Each row has a hidden value; after the row comes its tier, the name of the range that the value falls in. Each part has its own.
In the rows, 100 means zero.
105	99	95	93	100	94	94	87	117	102	94	95	100	93	101	103	97	97	104	104	96	109	65	83	97	98	95	97	95	100	93	93	120	92	97	95	94	104	95	117	96	104	109	102	102	84	97	97	98	90	121 -> <66>
109	96	96	100	108	97	93	74	113	107	95	97	96	100	96	101	101	101	96	102	99	112	71	88	92	99	99	105	91	98	80	97	120	85	98	96	100	104	98	115	101	106	95	102	102	75	103	94	99	91	119 -> <66>
120	77	109	97	77	101	123	129	48	110	100	107	106	109	115	93	122	119	59	93	118	107	64	108	102	90	102	124	87	86	50	115	77	64	87	112	109	90	112	89	75	99	73	102	112	77	116	115	112	108	98 -> <69>
113	87	104	92	88	98	121	115	61	111	100	101	99	104	107	100	111	108	69	100	112	94	67	97	98	92	100	118	103	94	69	100	104	82	93	114	97	91	106	91	86	98	73	101	111	81	114	108	109	102	103 -> <69>
111	91	99	105	102	102	105	85	88	109	95	101	88	108	99	100	106	105	81	98	102	111	67	93	88	102	101	113	88	93	80	102	115	80	98	104	103	103	99	109	98	105	93	101	102	78	111	96	101	88	104 -> <66>
99	103	97	100	109	95	74	85	126	91	97	94	100	90	93	100	95	94	117	99	96	113	85	86	101	100	99	93	102	101	111	87	108	99	102	90	95	108	96	116	105	104	117	102	94	97	90	97	94	81	128 -> <63>
118	121	92	62	112	83	49	111	192	77	93	87	123	91	89	109	86	99	146	113	87	90	101	66	118	92	93	87	143	118	66	59	132	129	100	104	72	99	104	113	101	99	90	106	91	91	83	94	99	34	200 -> <63>
103	103	96	97	110	94	80	74	126	99	95	95	97	93	97	101	97	94	108	102	98	112	74	85	98	99	97	98	96	100	101	92	114	90	99	90	95	107	96	117	102	104	112	102	96	89	94	96	96	93	122 -> <66>
110	89	108	102	97	84	83	102	77	108	97	89	108	68	100	104	101	104	101	103	130	102	51	92	103	87	93	98	96	94	96	92	104	81	89	91	85	100	94	108	82	105	111	102	106	83	89	116	98	91	100 -> <66>
90	105	94	108	116	101	73	79	134	88	97	97	96	94	91	97	93	89	122	95	88	115	110	96	99	103	102	90	91	103	124	95	100	97	107	82	101	111	92	110	113	102	133	101	89	108	86	92	91	96	108 -> <63>
98	102	98	99	108	96	79	87	128	92	97	96	101	85	93	101	95	93	116	101	99	111	82	90	101	97	98	92	92	101	105	90	108	98	103	89	97	108	94	113	101	103	118	102	96	94	93	96	95	92	120 -> <66>
115	87	108	94	84	94	119	122	30	111	101	98	105	93	108	101	113	109	85	99	131	94	60	101	99	89	97	112	103	92	81	104	97	85	93	111	95	91	104	89	79	100	83	102	114	87	114	113	107	101	101 -> <69>
117	91	92	103	108	103	105	83	90	106	93	100	91	121	95	99	111	110	86	96	88	116	78	92	90	104	104	117	111	99	46	94	122	90	99	113	104	99	104	105	100	105	81	104	103	72	107	91	108	62	122 -> <66>
98	104	92	104	113	98	60	77	122	87	97	96	100	94	93	98	96	93	120	96	88	117	100	90	101	102	102	92	101	104	108	82	104	102	102	91	97	107	95	113	110	104	123	103	91	100	84	92	95	64	131 -> <63>
92	109	92	105	110	99	61	78	138	84	98	96	100	95	91	101	96	91	131	98	82	114	111	89	102	106	103	88	104	108	119	83	106	111	107	90	97	110	94	111	116	102	124	102	88	108	81	90	92	72	126 -> <63>
111	82	104	99	86	101	125	117	44	106	101	102	102	107	107	99	112	115	70	96	117	102	73	104	97	93	101	119	99	91	69	107	91	81	94	112	103	92	106	91	86	99	82	100	108	85	115	109	109	101	97 -> <69>
109	78	104	101	93	98	117	106	50	108	99	98	99	100	103	101	108	107	75	98	124	99	67	99	96	94	100	115	100	92	83	103	102	84	95	107	99	94	103	93	90	101	90	101	109	84	111	106	106	95	89 -> <69>
110	103	94	87	112	96	85	84	134	106	92	97	92	107	92	103	103	102	106	106	89	110	68	77	96	99	97	103	101	101	65	88	131	92	101	99	94	104	99	121	95	105	93	103	99	76	101	91	101	74	140 -> <66>
115	82	105	102	89	99	113	113	43	105	101	100	101	102	107	98	112	111	72	94	130	102	70	105	98	94	102	119	106	91	71	101	92	83	92	110	99	92	104	87	88	102	85	101	108	83	110	112	107	88	98 -> <69>
107	97	100	109	108	91	75	90	111	100	94	91	102	86	91	102	97	99	100	101	107	111	61	87	99	95	97	99	98	99	99	90	111	88	95	93	91	108	96	113	92	106	109	103	101	83	95	102	98	80	124 -> <66>
107	94	111	75	77	96	155	136	67	124	102	105	101	97	116	105	105	109	61	108	133	79	54	105	96	81	92	114	80	89	88	116	108	77	97	115	98	87	107	100	75	95	63	100	115	82	124	113	112	149	66 -> <69>
112	89	102	98	92	97	126	102	71	110	97	100	96	100	104	102	108	107	79	100	116	100	60	101	95	94	99	113	99	93	80	100	105	86	95	107	98	96	103	99	87	101	89	101	109	93	118	105	105	100	108 -> <69>
83	119	97	94	113	97	90	83	145	95	100	96	95	87	93	105	83	85	131	108	92	97	101	94	100	102	96	82	92	107	151	94	114	109	114	88	93	108	92	118	115	99	129	101	91	109	92	89	90	116	95 -> <63>
87	113	90	107	118	97	56	73	144	84	100	92	101	85	89	101	86	85	141	99	89	106	123	94	104	108	100	81	112	109	139	82	105	121	108	86	91	109	90	107	120	101	133	100	87	118	81	92	89	77	120 -> <63>
94	105	95	104	111	97	67	79	132	89	97	95	101	92	91	98	94	91	127	99	89	113	100	90	102	101	100	91	102	104	119	86	102	99	103	86	95	107	94	111	111	102	124	102	89	105	84	95	92	77	124 -> <63>
97	96	95	117	108	100	73	72	113	92	97	96	95	95	93	96	98	98	102	93	93	125	101	95	96	104	102	98	92	99	111	96	98	92	99	89	101	117	93	112	111	106	122	102	93	100	88	96	95	77	122 -> <66>
108	86	101	112	101	98	95	91	69	106	99	96	94	92	98	99	105	98	82	96	115	114	62	95	92	97	100	110	92	92	88	101	105	78	94	97	101	102	98	106	93	106	101	101	104	90	105	104	101	91	96 -> <66>
108	81	106	107	87	101	122	112	41	109	102	101	98	98	108	98	112	109	72	94	124	105	65	122	94	93	101	117	93	89	90	111	86	76	94	106	102	96	103	90	86	100	88	100	109	90	114	111	106	102	76 -> <69>
